Below are the code and all the weights of a small trained network. Each question names an input and a class and asks about switching units off, where a switched-off unit gives its printed mean instead of its output.

import numpy as np


def w(rows, s, z=0):
    codes = np.array(rows[::2]) - 128.0
    scale = np.full(codes.shape[1], s)
    scale[-1] = z or s
    return codes * scale


def f(y):
    return y / 2 * (1 + np.tanh(0.7978845608 * (y + 0.044715 * y**3)))


def log_softmax(a):
    a = a - a.max(-1, keepdims=True)
    return a - np.log(np.exp(a).sum(-1, keepdims=True))


def net(x, mask):
    res = np.array(x, float).reshape(1, 4) / 4 @ E
    y = f(res @ A[0][:, :-1].T + A[0][:, -1])
    res = res + np.where(mask, y, B[0][:, -1]) @ B[0][:, :-1]
    return log_softmax(res[-1] @ U[:, :-1].T + U[:, -1])


A, B = {}, {}
E = w([
[87,157,184,217,248,160,190],'x0',
[17,208,159,29,85,176,86],'x1',
[152,202,39,88,213,1,217],'x2',
[156,62,170,75,108,110,224],'x3',
],0.0098)
A[0] = w([
[138,144,129,146,176,117,144,161],'neuron 1',
[138,122,100,36,110,88,125,198],'neuron 2',
[158,39,155,158,178,117,138,185],'neuron 3',
[202,54,92,121,160,110,82,174],'neuron 4',
[179,117,154,223,110,112,209,189],'neuron 5',
[60,162,197,159,155,225,148,255],'neuron 6',
[205,61,139,58,102,136,153,179],'neuron 7',
[205,64,110,76,97,63,124,208],'neuron 8',
[114,149,169,125,110,210,91,148],'neuron 9',
[96,230,95,118,131,75,107,203],'neuron 10',
[165,122,99,255,172,76,171,202],'neuron 11',
[84,157,70,81,166,128,183,169],'neuron 12',
],0.011,0.0053)
B[0] = w([
[173,115,131,162,205,51,83,161],'neuron 1',
[108,169,149,70,73,135,135,200],'neuron 2',
[176,121,131,216,159,150,239,198],'neuron 3',
[126,198,79,179,135,216,164,195],'neuron 4',
[173,88,120,222,136,106,204,208],'neuron 5',
[108,2,222,125,115,98,72,251],'neuron 6',
[147,72,122,82,46,169,220,195],'neuron 7',
[118,146,57,117,14,160,210,217],'neuron 8',
[91,53,105,171,125,160,91,213],'neuron 9',
[139,183,149,77,138,118,56,207],'neuron 10',
[167,98,77,155,154,49,111,234],'neuron 11',
[192,157,147,53,169,125,76,188],'neuron 12',
],0.0094,0.015)
U = w([
[158,77,225,173,168,119,216,95],'0',
[99,254,168,39,152,139,98,131],'1',
[102,118,120,153,117,224,146,2],'2',
[29,97,166,109,110,143,41,235],'3',
[120,132,101,42,45,154,212,193],'4',
[157,169,15,206,168,117,181,59],'5',
[174,149,99,68,197,52,105,120],'6',
],0.0093,0.0024)

Each question gives the input, the list of numbers given to net, and the class t.
The units are the neurons (one row each of A and B). Each row of codes is followed by its name. A weight is (code - 128) times the scale printed after its matrix; where a second scale follows, it is the last column's (A, B and U).
mask holds one flag per neuron, in row order. A switched-off neuron (its flag False) gives its mean, the last column of its row in B, instead of its output. The means were averaged over made-up inputs and are rounded, as every weight is.
A unit's drop is (log p(t) with every unit on - log p(t) with that unit switched off) / (log p(t) with every unit on - log p(t) with every unit switched off).
The circuit of an input: a set's keep is (log p(t) with only the set's units on - log p(t) with every unit switched off) / (log p(t) with every unit on - log p(t) with every unit switched off). Starting from all 12 units, units are removed one at a time, each time the one whose removal leaves the highest keep (on an exact tie, the one counted first), for as long as the keep stays at least 0.8.
circuit, biggest first: the units of the circuit, biggest drop first
most important unit: the unit with the biggest drop
top k neurons: the k neurons with the biggest drops, biggest first
drop of u: that unit's drop, to one decimal
input [0,-1,7,4], class 6: circuit, biggest first : (neuron 12)
input [8,6,-5,8], class 3: circuit, biggest first : (neuron 6; neuron 9)
input [-2,7,-1,4], class 3: circuit, biggest first : (neuron 8; neuron 3)
input [-6,-4,8,-8], class 6: top 2 neurons : (neuron 10; neuron 11)
input [6,8,4,0], class 1: top 2 neurons : (neuron 12; neuron 10)
input [8,-3,7,4], class 5: top 3 neurons : (neuron 11; neuron 5; neuron 6)
input [0,-1,-6,0], class 3: top 2 neurons : (neuron 5; neuron 9)
input [-3,5,0,-1], class 3: top 2 neurons : (neuron 4; neuron 8)
input [-5,-6,-4,-5], class 5: top 3 neurons : (neuron 6; neuron 4; neuron 2)
input [-1,-3,-3,2], class 5: top 2 neurons : (neuron 6; neuron 2)
input [-7,-7,1,1], class 4: top 2 neurons : (neuron 7; neuron 8)
input [-8,-5,6,-4], class 4: top 2 neurons : (neuron 8; neuron 2)
input [-3,-2,4,0], class 4: top 2 neurons : (neuron 8; neuron 2)
input [6,6,4,-1], class 1: circuit, biggest first : (neuron 10)
input [8,-1,7,2], class 6: drop of neuron 4 : 0.1
input [1,-1,2,3], class 5: drop of neuron 6 : 1.3
input [5,-4,3,2], class 5: top 2 neurons : (neuron 6; neuron 11)
input [5,-2,1,-8], class 6: drop of neuron 11 : 0.1
input [-3,-2,-6,-1], class 2: drop of neuron 2 : 0.2
input [8,-1,8,5], class 6: most important unit : neuron 12
